Here is a tiny trained network, its code and every weight. The questions are about switching its units off for an input and a target symbol, where a switched-off unit gives its printed mean instead of its output.

import numpy as np


def w(rows, s, z=0):
    codes = np.array(rows[::2]) - 128.0
    scale = np.full(codes.shape[1], s)
    scale[-1] = z or s
    return codes * scale


def f(y):
    return np.maximum(y, 0)


def softmax(a):
    e = np.exp(a - a.max(-1, keepdims=True))
    return e / e.sum(-1, keepdims=True)


def log_softmax(a):
    a = a - a.max(-1, keepdims=True)
    return a - np.log(np.exp(a).sum(-1, keepdims=True))


def net(x, mask):
    ids = ['ΓΔΘΛΠΦΨΩαβεζημξτ'.index(c) for c in x.split()]
    T = len(ids)
    res = E[ids] + P[:T]
    r = res
    for j in range(3):
        rows = slice(2 * j, 2 * j + 2)
        q, k, v = (r @ M[0][rows].T for M in (Q, K, V))
        z = softmax(np.where(np.tri(T) > 0, q @ k.T / 2**0.5, -1e9)) @ v
        o = O[0][rows]
        res = res + np.where(mask[j], z, o[:, -1]) @ o[:, :-1]
    y = f(res @ A[0][:, :-1].T + A[0][:, -1])
    res = res + np.where(mask[3:7], y, B[0][:, -1]) @ B[0][:, :-1]
    return log_softmax(res[-1] @ U[:, :-1].T + U[:, -1])


Q, K, V, O, A, B = {}, {}, {}, {}, {}, {}
E = w([
[156,188,112,204],'Γ',
[168,45,137,113],'Δ',
[169,69,137,110],'Θ',
[106,23,126,89],'Λ',
[122,134,78,59],'Π',
[166,56,139,107],'Φ',
[137,56,137,95],'Ψ',
[150,147,79,78],'Ω',
[222,52,150,147],'α',
[70,98,199,133],'β',
[107,183,155,144],'ε',
[163,7,124,139],'ζ',
[85,153,79,176],'η',
[155,159,207,168],'μ',
[120,103,83,225],'ξ',
[142,137,62,81],'τ',
],0.014)
P = w([
[215,77,94,80],'0',
[176,83,125,120],'1',
[157,78,145,152],'2',
[127,72,153,179],'3',
[110,62,174,201],'4',
[89,56,191,225],'5',
[80,61,200,247],'6',
[61,60,206,254],'7',
],0.0056)
Q[0] = w([
[143,49,151,196],'head 0',
[123,195,149,88],'head 0',
[126,181,71,117],'head 1',
[105,197,70,121],'head 1',
[93,255,111,110],'head 2',
[124,183,57,115],'head 2',
],0.017)
K[0] = w([
[66,154,165,209],'head 0',
[189,63,114,55],'head 0',
[189,72,99,103],'head 1',
[190,79,81,81],'head 1',
[189,88,97,6],'head 2',
[216,92,56,82],'head 2',
],0.014)
V[0] = w([
[146,48,106,144],'head 0',
[171,72,103,121],'head 0',
[140,109,187,165],'head 1',
[99,116,93,103],'head 1',
[20,59,92,59],'head 2',
[155,81,251,65],'head 2',
],0.014)
O[0] = w([
[99,138,16,210,254],'head 0',
[127,137,99,195,201],'head 0',
[108,186,120,69,206],'head 1',
[142,67,115,142,102],'head 1',
[112,2,35,68,97],'head 2',
[235,166,73,45,194],'head 2',
],0.01,0.0057)
A[0] = w([
[136,139,62,2,245],'neuron 0',
[166,184,167,46,70],'neuron 1',
[141,196,143,125,137],'neuron 2',
[107,65,201,68,255],'neuron 3',
],0.0088,0.0029)
B[0] = w([
[74,131,175,69,253],'neuron 0',
[93,146,36,126,179],'neuron 1',
[79,129,127,127,196],'neuron 2',
[253,116,178,119,185],'neuron 3',
],0.012,0.0077)
U = w([
[87,180,220,152,118],'Γ',
[158,112,79,121,97],'Δ',
[131,119,107,130,110],'Θ',
[49,34,86,107,2],'Λ',
[83,129,122,117,89],'Π',
[129,124,96,119,126],'Φ',
[79,103,98,105,140],'Ψ',
[111,124,127,122,83],'Ω',
[228,178,87,184,106],'α',
[132,131,163,29,193],'β',
[239,166,181,94,104],'ε',
[121,74,30,183,39],'ζ',
[160,38,173,165,179],'η',
[70,217,113,114,208],'μ',
[2,103,112,199,177],'ξ',
[102,140,149,117,82],'τ',
],0.0073,0.0048)

Each question gives the input, a string of symbols that net reads in full, and the target symbol t.
The units are the heads (2 rows each of Q, K, V and O) and the neurons (one row each of A and B). Each row of codes is followed by its name. A weight is (code - 128) times the scale printed after its matrix; where a second scale follows, it is the last column's (O, A, B and U).
mask holds one flag per unit, heads first, then neurons. A switched-off unit (its flag False) gives its mean, the last column of its rows in O or B, instead of its output. The means were averaged over made-up inputs and are rounded, as every weight is.
A unit's drop is (log p(t) with every unit on - log p(t) with that unit switched off) / (log p(t) with every unit on - log p(t) with every unit switched off).
The circuit of an input: a set's keep is (log p(t) with only the set's units on - log p(t) with every unit switched off) / (log p(t) with every unit on - log p(t) with every unit switched off). Starting from all 7 units, units are removed one at a time, each time the one whose removal leaves the highest keep (on an exact tie, the one counted first), for as long as the keep stays at least 0.8.
units of the circuit, in order: the units of the circuit, biggest drop first
top k neurons: the k neurons with the biggest drops, biggest first
which heads matter: for each layer, one digit per head in row order, 1 if its drop is at least 0.15 and else 0, layers parted by /
drop when u is switched off: that unit's drop, to one decimal
input α Δ η τ Γ Θ, target Γ: units of the circuit, in order : (head 2)
input η α Λ α ζ, target η: units of the circuit, in order : (neuron 3; head 2; head 0; head 1)
input ξ α β α Θ, target β: which heads matter : 001
input α Δ α Δ α, target α: units of the circuit, in order : (head 0; head 2)
input Λ β α Λ η μ Φ, target μ: which heads matter : 011
input α ζ τ α β, target β: units of the circuit, in order : (head 2; neuron 0; head 0)
input Λ α Λ μ, target μ: units of the circuit, in order : (head 2; neuron 1; head 1)
input α Δ τ Θ η Λ, target η: units of the circuit, in order : (neuron 3; head 2; head 0)
input Λ α η Θ, target η: units of the circuit, in order : (head 2; head 0; neuron 3; head 1)
input ξ Π α Γ η η Λ α, target η: which heads matter : 101
input β η β τ Δ η ε Δ, target ε: units of the circuit, in order : (head 0; neuron 3)
input τ ε τ Λ α η Γ Λ, target Γ: units of the circuit, in order : (head 2; head 0)
input α ζ β α α α Λ Δ, target β: units of the circuit, in order : (head 2; neuron 0; head 0)
input ξ ζ Ω α Λ, target ξ: units of the circuit, in order : (head 2)
input α τ ζ, target ζ: which heads matter : 110
input α α α Π α Ψ Λ, target Λ: top 2 neurons : (neuron 0; neuron 3)
input α α α α τ, target μ: top 2 neurons : (neuron 3; neuron 2)
input Λ ε Λ α, target ε: drop when neuron 1 is switched off : -0.1
input Λ α β η Ω Ψ, target η: drop when neuron 3 is switched off : 0.4
input α ζ α η Δ ζ Ψ ξ, target ξ: drop when head 2 is switched off : 1.0
input Δ Λ η β Ψ, target β: top 2 neurons : (neuron 0; neuron 3)
input μ Ω Δ η α Δ, target η: top neuron : (neuron 3)
